Below is a small trained network, with its code and all its weights. Each question gives an input and a target symbol and asks what happens when units are switched off, that is, made to give their printed mean instead of their output.

import numpy as np


def w(rows, s, z=0):
    codes = np.array(rows[::2]) - 128.0
    scale = np.full(codes.shape[1], s)
    scale[-1] = z or s
    return codes * scale


def f(y):
    return y / 2 * (1 + np.tanh(0.7978845608 * (y + 0.044715 * y**3)))


def softmax(a):
    e = np.exp(a - a.max(-1, keepdims=True))
    return e / e.sum(-1, keepdims=True)


def log_softmax(a):
    a = a - a.max(-1, keepdims=True)
    return a - np.log(np.exp(a).sum(-1, keepdims=True))


def net(x, mask):
    ids = ['βγζηθλμξστφ'.index(c) for c in x.split()]
    T = len(ids)
    res = E[ids] + P[:T]
    u = 0
    for l in range(2):
        q, k, v = (res @ M[l].T for M in (Q, K, V))
        z = softmax(np.where(np.tri(T) > 0, q @ k.T / 3**0.5, -1e9)) @ v
        res = res + np.where(mask[u], z, O[l][:, -1]) @ O[l][:, :-1]
        u += 1
        y = f(res @ A[l][:, :-1].T + A[l][:, -1])
        res = res + np.where(mask[u : u + 8], y, B[l][:, -1]) @ B[l][:, :-1]
        u += 8
    return log_softmax(res[-1] @ U[:, :-1].T + U[:, -1])


Q, K, V, O, A, B = {}, {}, {}, {}, {}, {}
E = w([
[87,188,124],'β',
[141,181,57],'γ',
[88,176,116],'ζ',
[79,209,121],'η',
[20,68,133],'θ',
[173,134,143],'λ',
[120,87,110],'μ',
[134,131,227],'ξ',
[246,156,73],'σ',
[239,119,156],'τ',
[81,40,45],'φ',
],0.013)
P = w([
[191,169,126],'0',
[178,167,114],'1',
[173,160,117],'2',
[168,137,121],'3',
[165,124,126],'4',
[151,110,134],'5',
[148,97,135],'6',
[140,89,131],'7',
[134,92,134],'8',
[145,1,154],'9',
[130,44,156],'10',
[101,157,145],'11',
],0.0057)
Q[0] = w([
[138,55,71],'0.h1',
[254,105,164],'0.h1',
[157,49,166],'0.h1',
],0.0091)
K[0] = w([
[74,199,2],'0.h1',
[181,251,133],'0.h1',
[100,236,128],'0.h1',
],0.0082)
V[0] = w([
[127,22,111],'0.h1',
[20,226,44],'0.h1',
[59,19,2],'0.h1',
],0.0065)
O[0] = w([
[152,15,158,3],'0.h1',
[45,254,92,246],'0.h1',
[94,52,18,11],'0.h1',
],0.0073,0.0023)
A[0] = w([
[92,195,137,171],'0.n1',
[196,168,175,219],'0.n2',
[185,150,68,252],'0.n3',
[100,92,94,135],'0.n4',
[102,124,121,138],'0.n5',
[176,140,254,84],'0.n6',
[166,59,199,22],'0.n7',
[74,104,108,121],'0.n8',
],0.011,0.0046)
B[0] = w([
[104,171,179,254],'0.n1',
[170,2,150,221],'0.n2',
[243,96,113,200],'0.n3',
[124,88,101,130],'0.n4',
[134,145,140,136],'0.n5',
[26,45,123,168],'0.n6',
[99,228,57,124],'0.n7',
[93,133,39,136],'0.n8',
],0.0062,0.008)
Q[1] = w([
[192,46,22],'1.h1',
[172,255,60],'1.h1',
[186,222,244],'1.h1',
],0.0045)
K[1] = w([
[109,255,63],'1.h1',
[169,126,150],'1.h1',
[225,115,116],'1.h1',
],0.0065)
V[1] = w([
[119,212,143],'1.h1',
[66,147,112],'1.h1',
[254,144,116],'1.h1',
],0.0064)
O[1] = w([
[200,2,130,198],'1.h1',
[61,4,87,62],'1.h1',
[253,184,116,251],'1.h1',
],0.0036,0.0026)
A[1] = w([
[242,98,57,52],'1.n1',
[58,141,144,136],'1.n2',
[126,54,79,147],'1.n3',
[130,113,18,107],'1.n4',
[54,202,127,90],'1.n5',
[109,119,112,156],'1.n6',
[64,255,106,104],'1.n7',
[228,124,80,3],'1.n8',
],0.0074,0.0043)
B[1] = w([
[70,255,151,184],'1.n1',
[37,93,106,162],'1.n2',
[164,119,97,153],'1.n3',
[191,171,148,144],'1.n4',
[45,172,91,188],'1.n5',
[140,112,169,134],'1.n6',
[95,164,94,255],'1.n7',
[41,194,64,154],'1.n8',
],0.0065,0.0049)
U = w([
[151,158,144,40],'β',
[157,149,123,24],'γ',
[152,150,106,29],'ζ',
[55,205,137,100],'η',
[80,110,57,95],'θ',
[171,154,125,92],'λ',
[178,122,117,186],'μ',
[121,105,209,204],'ξ',
[233,198,91,118],'σ',
[254,113,202,254],'τ',
[175,94,30,251],'φ',
],0.0087,0.0043)

Each question gives the input, a string of symbols that net reads in full, and the target symbol t.
The units are the heads (3 rows each of Q, K, V and O) and the neurons (one row each of A and B). Each row of codes is followed by its name. A weight is (code - 128) times the scale printed after its matrix; where a second scale follows, it is the last column's (O, A, B and U).
mask holds one flag per unit, layer by layer, with each layer's heads first. A switched-off unit (its flag False) gives its mean, the last column of its rows in O or B, instead of its output. The means were averaged over made-up inputs and are rounded, as every weight is.
A unit's drop is (log p(t) with every unit on - log p(t) with that unit switched off) / (log p(t) with every unit on - log p(t) with every unit switched off).
The circuit of an input: a set's keep is (log p(t) with only the set's units on - log p(t) with every unit switched off) / (log p(t) with every unit on - log p(t) with every unit switched off). Starting from the 12 units with the biggest drops (on a tie, the unit counted first), units are removed one at a time, each time the one whose removal leaves the highest keep (on an exact tie, the one counted first), for as long as the keep stays at least 0.8.
circuit, biggest first: the units of the circuit, biggest drop first
unit that matters most: the unit with the biggest drop
top k neurons: the k neurons with the biggest drops, biggest first
top k neurons in layer l: the k neurons of layer l with the biggest drops, biggest first
drop of u: that unit's drop, to one decimal
input τ η η, target τ: circuit, biggest first => [0.h1 0.n2]
input σ θ γ, target σ: unit that matters most => 0.n3
input φ γ η σ μ β γ η η η θ, target θ: circuit, biggest first => [0.h1 1.h1 0.n8]
input η β β γ τ β β β λ φ μ β, target φ: circuit, biggest first => [0.h1 0.n1]
input ξ η τ β, target τ: circuit, biggest first => [0.h1 0.n2]
input β σ θ β, target σ: top 2 neurons in layer 0 => [0.n6 0.n2]
input μ η σ γ η, target σ: circuit, biggest first => [1.h1 0.n6 0.n3]
input τ γ λ β γ β θ λ β θ, target θ: circuit, biggest first => [1.h1 0.h1 0.n8]
input η η β η η ξ ξ η η η ξ η, target ξ: top 2 neurons => [0.n6 0.n3]
input τ η λ η η γ τ μ β σ, target σ: top 3 neurons in layer 0 => [0.n3 0.n6 0.n1]
input γ η τ μ η η η γ η σ, target σ: top 2 neurons in layer 0 => [0.n3 0.n6]
input η β η γ ξ, target ξ: top 3 neurons => [0.n6 0.n3 0.n2]
input η η ξ ξ γ β ξ η, target ξ: drop of 0.n3 => 0.1
input γ ξ η η η η η β β η, target η: drop of 1.n6 => 0.0
input η σ η η γ, target σ: drop of 1.h1 => 0.4
input σ γ η, target σ: drop of 0.n2 => 0.0
input φ φ η, target φ: top neuron in layer 1 => [1.n1]
